Below are the code and all the weights of a small trained network. Each question names an input and a class and asks about switching units off, where a switched-off unit gives its printed mean instead of its output.

import numpy as np


def w(rows, s, z=0):
    codes = np.array(rows[::2]) - 128.0
    scale = np.full(codes.shape[1], s)
    scale[-1] = z or s
    return codes * scale


def norm(h):
    return h / np.sqrt((h * h).mean(-1, keepdims=True) + 1e-5)


def f(y):
    return np.maximum(y, 0)


def log_softmax(a):
    a = a - a.max(-1, keepdims=True)
    return a - np.log(np.exp(a).sum(-1, keepdims=True))


def net(x, mask):
    res = np.array(x, float).reshape(1, 2) / 4 @ E
    u = 0
    for l in range(4):
        y = f(norm(res) @ A[l][:, :-1].T + A[l][:, -1])
        res = res + np.where(mask[u : u + 5], y, B[l][:, -1]) @ B[l][:, :-1]
        u += 5
    return log_softmax(norm(res)[-1] @ U[:, :-1].T + U[:, -1])


A, B = {}, {}
E = w([
[191,152,117,86,253,150,89,63],'x0',
[146,122,141,207,130,174,59,144],'x1',
],0.0064)
A[0] = w([
[77,182,160,189,184,144,115,77,90],'L0N0',
[176,119,89,106,166,125,92,117,214],'L0N1',
[227,112,109,141,191,147,152,85,251],'L0N2',
[74,131,79,43,237,127,182,133,8],'L0N3',
[168,254,84,114,109,111,126,102,150],'L0N4',
],0.0053,0.0014)
B[0] = w([
[117,132,24,155,79,45,161,123,171],'L0N0',
[253,65,161,200,96,136,20,163,216],'L0N1',
[120,114,109,182,87,57,22,100,254],'L0N2',
[168,117,242,148,196,195,142,92,236],'L0N3',
[43,131,124,199,64,74,92,141,178],'L0N4',
],0.0058,0.0054)
A[1] = w([
[61,65,52,223,162,63,82,183,228],'L1N0',
[182,177,112,154,156,145,162,77,255],'L1N1',
[119,69,9,146,131,134,86,122,218],'L1N2',
[254,141,166,171,50,166,69,167,175],'L1N3',
[89,158,139,111,113,53,102,132,77],'L1N4',
],0.0056,0.00095)
B[1] = w([
[122,155,158,113,132,181,124,116,229],'L1N0',
[140,133,46,104,131,99,44,184,167],'L1N1',
[65,214,85,124,116,145,189,122,178],'L1N2',
[143,78,154,125,2,175,181,183,254],'L1N3',
[218,129,106,154,110,115,154,117,143],'L1N4',
],0.0067)
A[2] = w([
[145,152,183,135,145,173,106,110,220],'L2N0',
[171,108,115,221,141,154,144,162,251],'L2N1',
[143,142,114,146,121,102,209,126,185],'L2N2',
[136,67,79,154,73,59,140,165,245],'L2N3',
[130,151,2,154,99,97,96,129,254],'L2N4',
],0.0073,0.0007)
B[2] = w([
[111,84,52,58,155,179,178,83,224],'L2N0',
[121,196,157,56,181,22,187,121,254],'L2N1',
[1,49,24,138,182,192,142,48,181],'L2N2',
[95,179,56,123,246,84,137,35,247],'L2N3',
[74,168,102,27,138,94,155,246,191],'L2N4',
],0.0059,0.0045)
A[3] = w([
[93,93,146,116,169,142,146,99,39],'L3N0',
[100,151,49,147,90,58,131,176,200],'L3N1',
[173,102,199,123,129,95,140,112,97],'L3N2',
[163,117,255,144,140,128,101,85,207],'L3N3',
[145,90,181,147,164,117,95,75,1],'L3N4',
],0.0076,0.0007)
B[3] = w([
[97,154,64,131,95,112,91,172,184],'L3N0',
[213,121,175,99,189,154,61,135,253],'L3N1',
[196,4,133,241,142,129,143,158,187],'L3N2',
[134,3,175,170,152,87,194,102,216],'L3N3',
[83,157,172,231,88,65,146,94,209],'L3N4',
],0.0072,0.0051)
U = w([
[4,137,12,44,174,106,190,85,231],'0',
[186,2,162,196,151,38,158,75,6],'1',
[76,211,209,125,30,203,227,178,78],'2',
[227,192,81,52,127,117,61,179,165],'3',
],0.0073,0.0012)

Each question gives the input, the list of numbers given to net, and the class t.
The units are the neurons (one row each of A and B). Each row of codes is followed by its name. A weight is (code - 128) times the scale printed after its matrix; where a second scale follows, it is the last column's (A, B and U).
mask holds one flag per neuron, layer by layer. A switched-off neuron (its flag False) gives its mean, the last column of its row in B, instead of its output. The means were averaged over made-up inputs and are rounded, as every weight is.
A unit's drop is (log p(t) with every unit on - log p(t) with that unit switched off) / (log p(t) with every unit on - log p(t) with every unit switched off).
The circuit of an input: a set's keep is (log p(t) with only the set's units on - log p(t) with every unit switched off) / (log p(t) with every unit on - log p(t) with every unit switched off). Starting from the 12 units with the biggest drops (on a tie, the unit counted first), units are removed one at a time, each time the one whose removal leaves the highest keep (on an exact tie, the one counted first), for as long as the keep stays at least 0.8.
units of the circuit, in order: the units of the circuit, biggest drop first
unit that matters most: the unit with the biggest drop
top k neurons: the k neurons with the biggest drops, biggest first
top k neurons in layer l: the k neurons of layer l with the biggest drops, biggest first
drop when u is switched off: that unit's drop, to one decimal
input [-8,0], class 0: top 4 neurons in layer 1	(L1N3, L1N1, L1N4, L1N2)
input [7,1], class 3: top 3 neurons	(L0N0, L2N4, L1N1)
input [0,1], class 2: top 2 neurons	(L1N0, L0N2)
input [-7,0], class 0: units of the circuit, in order	(L0N1, L2N3, L0N3)
input [-6,-1], class 0: top neuron	(L0N1)
input [7,3], class 3: top 3 neurons	(L0N0, L2N4, L1N2)
input [-5,0], class 0: top 3 neurons	(L0N1, L2N3, L0N2)
input [-8,-2], class 0: top 4 neurons	(L0N1, L2N3, L1N3, L2N2)
input [-2,0], class 0: top 2 neurons	(L0N1, L0N2)
input [3,1], class 3: top 2 neurons	(L0N0, L1N2)
input [1,6], class 3: top 3 neurons	(L0N0, L3N1, L0N3)
input [0,-5], class 0: top 2 neurons	(L0N1, L0N2)
input [-5,2], class 2: top 2 neurons in layer 3	(L3N3, L3N2)
input [-4,2], class 2: unit that matters most	L1N1
input [6,-8], class 1: drop when L0N3 is switched off	1.4
input [-2,3], class 2: drop when L0N3 is switched off	0.2
input [7,7], class 3: drop when L0N3 is switched off	0.1
